Below is a small trained network, with its code and all its weights. Each question gives an input and a class and asks what happens when units are switched off, that is, made to give their printed mean instead of their output.

import numpy as np


def w(rows, s, z=0):
    codes = np.array(rows[::2]) - 128.0
    scale = np.full(codes.shape[1], s)
    scale[-1] = z or s
    return codes * scale


def norm(h):
    return h / np.sqrt((h * h).mean(-1, keepdims=True) + 1e-5)


def f(y):
    return y / 2 * (1 + np.tanh(0.7978845608 * (y + 0.044715 * y**3)))


def log_softmax(a):
    a = a - a.max(-1, keepdims=True)
    return a - np.log(np.exp(a).sum(-1, keepdims=True))


def net(x, mask):
    res = np.array(x, float).reshape(1, 4) / 4 @ E
    u = 0
    for l in range(2):
        y = f(norm(res) @ A[l][:, :-1].T + A[l][:, -1])
        res = res + np.where(mask[u : u + 16], y, B[l][:, -1]) @ B[l][:, :-1]
        u += 16
    return log_softmax(norm(res)[-1] @ U[:, :-1].T + U[:, -1])


A, B = {}, {}
E = w([
[155,137,57,64,113,156,146,171],'x0',
[239,69,96,203,153,94,254,174],'x1',
[86,128,64,134,229,137,152,150],'x2',
[90,97,163,128,77,92,189,194],'x3',
],0.0061)
A[0] = w([
[113,102,206,97,50,123,143,33,250],'L0N1',
[156,89,130,165,222,152,213,116,185],'L0N2',
[103,224,46,103,198,174,124,131,31],'L0N3',
[47,118,136,115,181,111,72,117,247],'L0N4',
[229,82,124,211,33,138,127,235,153],'L0N5',
[75,122,150,191,125,116,45,152,145],'L0N6',
[81,129,148,161,59,65,197,61,161],'L0N7',
[208,188,107,130,14,162,76,124,142],'L0N8',
[85,127,86,207,218,184,98,5,180],'L0N9',
[164,120,200,237,133,91,154,184,171],'L0N10',
[104,148,175,90,121,160,110,120,117],'L0N11',
[218,121,64,88,93,236,66,115,191],'L0N12',
[143,147,44,182,148,176,132,133,118],'L0N13',
[82,143,149,6,162,177,212,156,146],'L0N14',
[253,104,140,186,110,104,157,65,70],'L0N15',
[175,90,201,150,150,73,177,101,137],'L0N16',
],0.0056,0.0015)
B[0] = w([
[198,167,115,125,134,116,132,112,222],'L0N1',
[98,171,150,51,129,112,73,26,238],'L0N2',
[116,115,154,117,82,69,149,120,185],'L0N3',
[155,128,146,174,104,151,164,201,209],'L0N4',
[65,141,57,149,200,213,155,94,254],'L0N5',
[148,168,64,93,95,109,133,173,167],'L0N6',
[108,232,208,90,137,72,49,82,171],'L0N7',
[144,138,195,63,195,148,157,56,203],'L0N8',
[142,209,50,190,89,123,224,131,241],'L0N9',
[31,95,202,123,102,139,129,96,226],'L0N10',
[194,2,113,99,100,185,26,221,158],'L0N11',
[157,163,203,155,90,91,114,101,202],'L0N12',
[164,210,114,142,91,85,132,151,163],'L0N13',
[90,113,123,169,130,139,136,128,185],'L0N14',
[165,95,75,85,163,177,57,203,219],'L0N15',
[118,105,116,129,140,139,22,138,193],'L0N16',
],0.0051,0.0041)
A[1] = w([
[179,140,87,65,150,227,124,164,147],'L1N1',
[200,188,115,78,158,156,123,129,246],'L1N2',
[185,144,180,138,71,75,180,241,251],'L1N3',
[105,83,165,119,95,50,50,84,174],'L1N4',
[6,51,97,103,146,154,164,161,117],'L1N5',
[42,132,206,136,95,3,140,56,78],'L1N6',
[103,190,68,112,138,185,119,161,200],'L1N7',
[184,118,197,113,225,116,50,128,218],'L1N8',
[254,22,137,26,58,84,49,113,144],'L1N9',
[94,157,82,93,209,183,199,146,254],'L1N10',
[80,54,83,122,96,163,144,211,119],'L1N11',
[112,181,39,199,152,156,17,114,204],'L1N12',
[129,15,140,159,200,142,182,140,24],'L1N13',
[115,169,111,117,76,73,83,227,100],'L1N14',
[193,61,157,184,182,90,100,89,212],'L1N15',
[50,167,33,124,82,140,17,127,81],'L1N16',
],0.006,0.0017)
B[1] = w([
[59,111,186,134,61,86,120,116,190],'L1N1',
[137,154,172,152,109,101,227,22,213],'L1N2',
[151,128,153,64,184,128,31,85,162],'L1N3',
[125,124,185,166,95,180,127,35,171],'L1N4',
[95,143,16,79,170,215,131,115,216],'L1N5',
[98,129,127,214,142,162,182,54,173],'L1N6',
[147,116,141,127,103,70,111,100,208],'L1N7',
[159,104,208,114,75,216,136,68,191],'L1N8',
[83,108,222,38,142,196,95,64,203],'L1N9',
[203,221,199,159,69,151,67,132,255],'L1N10',
[116,127,74,79,219,147,26,115,177],'L1N11',
[146,132,102,117,97,25,166,194,223],'L1N12',
[165,117,171,2,146,138,4,181,162],'L1N13',
[134,65,153,36,106,139,78,157,164],'L1N14',
[29,160,149,47,32,132,137,185,163],'L1N15',
[134,46,153,130,179,75,99,220,186],'L1N16',
],0.005,0.0048)
U = w([
[55,136,113,217,171,181,188,82,121],'0',
[153,6,78,164,135,139,202,156,5],'1',
[91,130,34,56,193,212,68,191,156],'2',
[156,45,115,154,137,159,218,191,9],'3',
[110,110,122,119,71,35,68,205,116],'4',
[117,118,217,68,80,213,82,52,171],'5',
[205,223,72,164,103,85,210,107,177],'6',
[150,36,68,157,130,135,168,131,1],'7',
],0.011,0.0074)

Each question gives the input, the list of numbers given to net, and the class t.
The units are the neurons (one row each of A and B). Each row of codes is followed by its name. A weight is (code - 128) times the scale printed after its matrix; where a second scale follows, it is the last column's (A, B and U).
mask holds one flag per neuron, layer by layer. A switched-off neuron (its flag False) gives its mean, the last column of its row in B, instead of its output. The means were averaged over made-up inputs and are rounded, as every weight is.
A unit's drop is (log p(t) with every unit on - log p(t) with that unit switched off) / (log p(t) with every unit on - log p(t) with every unit switched off).
The circuit of an input: a set's keep is (log p(t) with only the set's units on - log p(t) with every unit switched off) / (log p(t) with every unit on - log p(t) with every unit switched off). Starting from the 12 units with the biggest drops (on a tie, the unit counted first), units are removed one at a time, each time the one whose removal leaves the highest keep (on an exact tie, the one counted first), for as long as the keep stays at least 0.8.
units of the circuit, in order: the units of the circuit, biggest drop first
unit that matters most: the unit with the biggest drop
k most important neurons: the k neurons with the biggest drops, biggest first
top k neurons in layer l: the k neurons of layer l with the biggest drops, biggest first
drop of u: that unit's drop, to one decimal
input [-4,-2,7,6], class 2: units of the circuit, in order	L1N5
input [-6,-6,6,-2], class 6: units of the circuit, in order	L0N9, L1N12
input [3,-2,6,-1], class 4: units of the circuit, in order	L0N5, L0N3, L1N16
input [-5,0,8,2], class 6: units of the circuit, in order	L0N9, L1N10
input [-3,-1,7,6], class 2: top 3 neurons in layer 1	L1N5, L1N2, L1N11
input [8,5,-6,-8], class 5: 4 most important neurons	L0N9, L1N9, L0N15, L0N8
input [-5,-6,1,-5], class 4: 2 most important neurons	L1N16, L0N11
input [-7,-3,3,3], class 4: 2 most important neurons	L0N6, L0N8
input [-2,-3,3,-3], class 4: 3 most important neurons	L0N8, L0N11, L0N5
input [-8,8,-5,-8], class 5: 3 most important neurons	L0N15, L1N15, L0N10
input [0,-5,2,-5], class 4: 2 most important neurons	L1N16, L0N11
input [-5,1,2,0], class 0: 2 most important neurons	L0N10, L1N6
input [0,6,-2,1], class 2: 2 most important neurons	L0N5, L0N10
input [-6,7,-6,1], class 5: unit that matters most	L0N15
input [-7,6,0,3], class 5: drop of L0N9	0.3
input [1,-7,1,8], class 2: drop of L0N5	-0.1
input [2,-1,3,5], class 2: drop of L1N10	0.0
